Below are the code and all the weights of a small trained network. Each question names an input and a class and asks about switching units off, where a switched-off unit gives its printed mean instead of its output.

import numpy as np


def w(rows, s, z=0):
    codes = np.array(rows[::2]) - 128.0
    scale = np.full(codes.shape[1], s)
    scale[-1] = z or s
    return codes * scale


def norm(h):
    return h / np.sqrt((h * h).mean(-1, keepdims=True) + 1e-5)


def f(y):
    return np.maximum(y, 0)


def log_softmax(a):
    a = a - a.max(-1, keepdims=True)
    return a - np.log(np.exp(a).sum(-1, keepdims=True))


def net(x, mask):
    res = np.array(x, float).reshape(1, 5) / 4 @ E
    u = 0
    for l in range(4):
        y = f(norm(res) @ A[l][:, :-1].T + A[l][:, -1])
        res = res + np.where(mask[u : u + 8], y, B[l][:, -1]) @ B[l][:, :-1]
        u += 8
    return log_softmax(norm(res)[-1] @ U[:, :-1].T + U[:, -1])


A, B = {}, {}
E = w([
[53,87,226,186,71],'x0',
[208,2,141,200,70],'x1',
[114,110,103,121,150],'x2',
[95,157,47,178,33],'x3',
[55,85,70,107,145],'x4',
],0.0058)
A[0] = w([
[146,185,49,178,133,49],'0.n0',
[168,170,111,134,219,37],'0.n1',
[171,236,155,145,136,65],'0.n2',
[192,178,3,116,111,138],'0.n3',
[101,163,70,132,166,161],'0.n4',
[171,116,134,155,146,173],'0.n5',
[87,151,181,166,55,10],'0.n6',
[139,188,176,80,134,3],'0.n7',
],0.013,0.003)
B[0] = w([
[119,226,150,101,224,189],'0.n0',
[163,58,124,161,169,194],'0.n1',
[8,204,193,104,126,202],'0.n2',
[89,254,102,239,144,254],'0.n3',
[19,57,81,106,190,199],'0.n4',
[178,87,157,100,154,182],'0.n5',
[103,101,178,214,172,184],'0.n6',
[62,254,216,194,126,175],'0.n7',
],0.0059,0.0081)
A[1] = w([
[81,202,180,106,138,124],'1.n0',
[109,115,46,160,124,93],'1.n1',
[100,137,99,132,61,154],'1.n2',
[154,98,78,99,6,35],'1.n3',
[103,146,58,111,154,151],'1.n4',
[127,127,36,98,125,51],'1.n5',
[125,116,65,117,147,3],'1.n6',
[114,92,151,90,72,30],'1.n7',
],0.012,0.0022)
B[1] = w([
[194,125,181,113,131,254],'1.n0',
[201,237,137,119,207,169],'1.n1',
[255,85,102,133,214,145],'1.n2',
[122,164,67,160,179,133],'1.n3',
[118,105,126,116,185,192],'1.n4',
[48,194,210,144,156,149],'1.n5',
[24,205,205,128,67,145],'1.n6',
[197,229,134,154,87,134],'1.n7',
],0.0084,0.0078)
A[2] = w([
[139,93,99,176,164,139],'2.n0',
[220,35,108,37,136,65],'2.n1',
[165,59,222,112,137,120],'2.n2',
[100,187,81,107,113,149],'2.n3',
[9,36,146,148,188,255],'2.n4',
[180,133,129,238,146,227],'2.n5',
[96,151,254,176,5,236],'2.n6',
[144,110,154,179,12,146],'2.n7',
],0.0096,0.0022)
B[2] = w([
[151,180,56,173,166,170],'2.n0',
[165,214,117,139,25,164],'2.n1',
[138,117,169,180,50,225],'2.n2',
[65,38,150,164,69,169],'2.n3',
[152,67,168,118,119,236],'2.n4',
[213,69,50,86,166,253],'2.n5',
[3,124,106,184,152,250],'2.n6',
[1,98,112,71,133,167],'2.n7',
],0.0087,0.0071)
A[3] = w([
[46,197,52,123,121,2],'3.n0',
[58,73,138,122,142,99],'3.n1',
[105,121,121,112,205,168],'3.n2',
[51,127,115,82,117,80],'3.n3',
[135,134,165,190,106,23],'3.n4',
[77,253,167,152,115,14],'3.n5',
[103,127,141,104,105,10],'3.n6',
[105,123,99,56,164,87],'3.n7',
],0.012,0.003)
B[3] = w([
[76,138,255,177,138,188],'3.n0',
[142,115,80,71,177,213],'3.n1',
[162,187,139,104,63,240],'3.n2',
[202,130,36,112,44,161],'3.n3',
[112,140,121,138,108,172],'3.n4',
[101,200,153,108,185,254],'3.n5',
[111,130,158,147,92,129],'3.n6',
[108,87,132,97,58,149],'3.n7',
],0.0099,0.0069)
U = w([
[59,47,140,176,120,166],'0',
[130,110,122,4,130,56],'1',
[153,142,175,92,108,2],'2',
[181,112,167,166,32,58],'3',
[68,201,179,137,185,230],'4',
[217,136,59,142,139,146],'5',
],0.02,0.0056)

Each question gives the input, the list of numbers given to net, and the class t.
The units are the neurons (one row each of A and B). Each row of codes is followed by its name. A weight is (code - 128) times the scale printed after its matrix; where a second scale follows, it is the last column's (A, B and U).
mask holds one flag per neuron, layer by layer. A switched-off neuron (its flag False) gives its mean, the last column of its row in B, instead of its output. The means were averaged over made-up inputs and are rounded, as every weight is.
A unit's drop is (log p(t) with every unit on - log p(t) with that unit switched off) / (log p(t) with every unit on - log p(t) with every unit switched off).
The circuit of an input: a set's keep is (log p(t) with only the set's units on - log p(t) with every unit switched off) / (log p(t) with every unit on - log p(t) with every unit switched off). Starting from the 12 units with the biggest drops (on a tie, the unit counted first), units are removed one at a time, each time the one whose removal leaves the highest keep (on an exact tie, the one counted first), for as long as the keep stays at least 0.8.
units of the circuit, in order: the units of the circuit, biggest drop first
unit that matters most: the unit with the biggest drop
k most important neurons of layer l: the k neurons of layer l with the biggest drops, biggest first
drop when u is switched off: that unit's drop, to one decimal
input [0,4,3,-1,1], class 3: units of the circuit, in order	0.n3, 2.n2
input [-8,4,3,-1,0], class 5: units of the circuit, in order	3.n5
input [4,5,-1,-6,4], class 0: units of the circuit, in order	1.n1, 0.n0
input [4,4,1,-7,-4], class 3: units of the circuit, in order	0.n3, 0.n2, 2.n2
input [4,5,1,-6,0], class 3: 3 most important neurons of layer 0	0.n3, 0.n2, 0.n7
input [-4,-6,2,-4,8], class 1: 2 most important neurons of layer 3	3.n3, 3.n7
input [-8,-4,-8,-8,5], class 1: units of the circuit, in order	3.n7, 3.n5, 2.n6
input [-2,8,2,-5,-1], class 3: units of the circuit, in order	0.n3, 2.n2
input [-8,8,-5,3,6], class 4: 4 most important neurons of layer 0	0.n0, 0.n6, 0.n7, 0.n1
input [-1,8,0,-8,0], class 3: 2 most important neurons of layer 2	2.n2, 2.n1
input [5,-8,6,7,4], class 1: 3 most important neurons of layer 3	3.n3, 3.n1, 3.n7
input [1,-5,7,0,0], class 1: 2 most important neurons of layer 0	0.n4, 0.n3
input [2,5,-6,7,-3], class 5: 2 most important neurons of layer 1	1.n2, 1.n3
input [3,2,7,3,-4], class 0: unit that matters most	0.n6
input [6,6,0,-6,-6], class 0: 2 most important neurons of layer 2	2.n6, 2.n7
input [4,2,-3,-7,6], class 0: 3 most important neurons of layer 0	0.n1, 0.n0, 0.n5
input [6,1,6,-2,8], class 0: 2 most important neurons of layer 0	0.n3, 0.n4
input [2,7,1,-5,3], class 3: 2 most important neurons of layer 0	0.n3, 0.n2
input [3,-5,5,4,1], class 1: 2 most important neurons of layer 2	2.n4, 2.n6
input [-4,8,-4,5,-8], class 5: units of the circuit, in order	2.n5
input [3,2,0,-7,-4], class 3: drop when 0.n3 is switched off	0.3
input [6,8,8,4,-8], class 0: drop when 2.n7 is switched off	0.1
input [-4,4,-7,8,-1], class 5: drop when 2.n5 is switched off	0.6
